Here is a tiny trained network, its code and every weight. The questions are about switching its units off for an input and a class, where a switched-off unit gives its printed mean instead of its output.

import numpy as np


def w(rows, s, z=0):
    codes = np.array(rows[::2]) - 128.0
    scale = np.full(codes.shape[1], s)
    scale[-1] = z or s
    return codes * scale


def f(y):
    return np.maximum(y, 0)


def log_softmax(a):
    a = a - a.max(-1, keepdims=True)
    return a - np.log(np.exp(a).sum(-1, keepdims=True))


def net(x, mask):
    res = np.array(x, float).reshape(1, 5) / 4 @ E
    y = f(res @ A[0][:, :-1].T + A[0][:, -1])
    res = res + np.where(mask, y, B[0][:, -1]) @ B[0][:, :-1]
    return log_softmax(res[-1] @ U[:, :-1].T + U[:, -1])


A, B = {}, {}
E = w([
[107,133,100,166],'x0',
[98,83,173,55],'x1',
[254,46,73,124],'x2',
[233,64,211,197],'x3',
[128,189,117,200],'x4',
],0.0091)
A[0] = w([
[5,168,204,177,189],'neuron 1',
[78,90,60,105,146],'neuron 2',
[175,82,158,179,254],'neuron 3',
[78,121,231,135,202],'neuron 4',
[150,164,112,220,153],'neuron 5',
[76,100,60,149,106],'neuron 6',
[96,105,14,82,247],'neuron 7',
[115,192,132,147,11],'neuron 8',
],0.012,0.0035)
B[0] = w([
[58,50,35,102,255],'neuron 1',
[75,190,191,72,189],'neuron 2',
[195,111,143,233,226],'neuron 3',
[69,41,101,139,204],'neuron 4',
[137,254,72,137,204],'neuron 5',
[84,156,124,104,172],'neuron 6',
[79,241,233,82,236],'neuron 7',
[120,75,111,150,161],'neuron 8',
],0.0083,0.011)
U = w([
[153,164,148,68,219],'0',
[153,149,92,111,34],'1',
[114,25,106,124,28],'2',
[218,185,72,193,124],'3',
[234,4,198,132,254],'4',
],0.011,0.0046)

Each question gives the input, the list of numbers given to net, and the class t.
The units are the neurons (one row each of A and B). Each row of codes is followed by its name. A weight is (code - 128) times the scale printed after its matrix; where a second scale follows, it is the last column's (A, B and U).
mask holds one flag per neuron, in row order. A switched-off neuron (its flag False) gives its mean, the last column of its row in B, instead of its output. The means were averaged over made-up inputs and are rounded, as every weight is.
A unit's drop is (log p(t) with every unit on - log p(t) with that unit switched off) / (log p(t) with every unit on - log p(t) with every unit switched off).
The circuit of an input: a set's keep is (log p(t) with only the set's units on - log p(t) with every unit switched off) / (log p(t) with every unit on - log p(t) with every unit switched off). Starting from all 8 units, units are removed one at a time, each time the one whose removal leaves the highest keep (on an exact tie, the one counted first), for as long as the keep stays at least 0.8.
circuit, biggest first: the units of the circuit, biggest drop first
unit that matters most: the unit with the biggest drop
top k neurons: the k neurons with the biggest drops, biggest first
drop of u: that unit's drop, to one decimal
input [6,0,4,5,0], class 3: top 2 neurons : [neuron 5; neuron 4]
input [4,-4,5,-8,3], class 0: unit that matters most : neuron 7
input [-1,8,0,0,-2], class 4: top 2 neurons : [neuron 1; neuron 5]
input [4,3,4,-3,6], class 0: circuit, biggest first : [neuron 3; neuron 7; neuron 1]
input [5,5,1,8,6], class 3: top 2 neurons : [neuron 5; neuron 1]
input [3,-8,-5,-5,8], class 1: top 4 neurons : [neuron 1; neuron 3; neuron 6; neuron 5]
input [-3,1,-6,7,0], class 2: top 2 neurons : [neuron 1; neuron 4]
input [0,2,-4,-5,4], class 2: top 2 neurons : [neuron 1; neuron 5]
input [-5,5,7,-2,7], class 4: top 3 neurons : [neuron 5; neuron 2; neuron 6]
input [5,-1,-4,-1,2], class 2: top 2 neurons : [neuron 1; neuron 7]
input [-5,6,-2,-2,-4], class 2: top 2 neurons : [neuron 4; neuron 5]
input [-5,2,-8,-5,-6], class 2: top 2 neurons : [neuron 1; neuron 4]
input [-2,6,2,2,4], class 4: top 2 neurons : [neuron 5; neuron 1]
input [7,-5,3,-5,-4], class 0: drop of neuron 7 : 0.1
input [0,6,-5,-4,4], class 2: drop of neuron 1 : 0.2
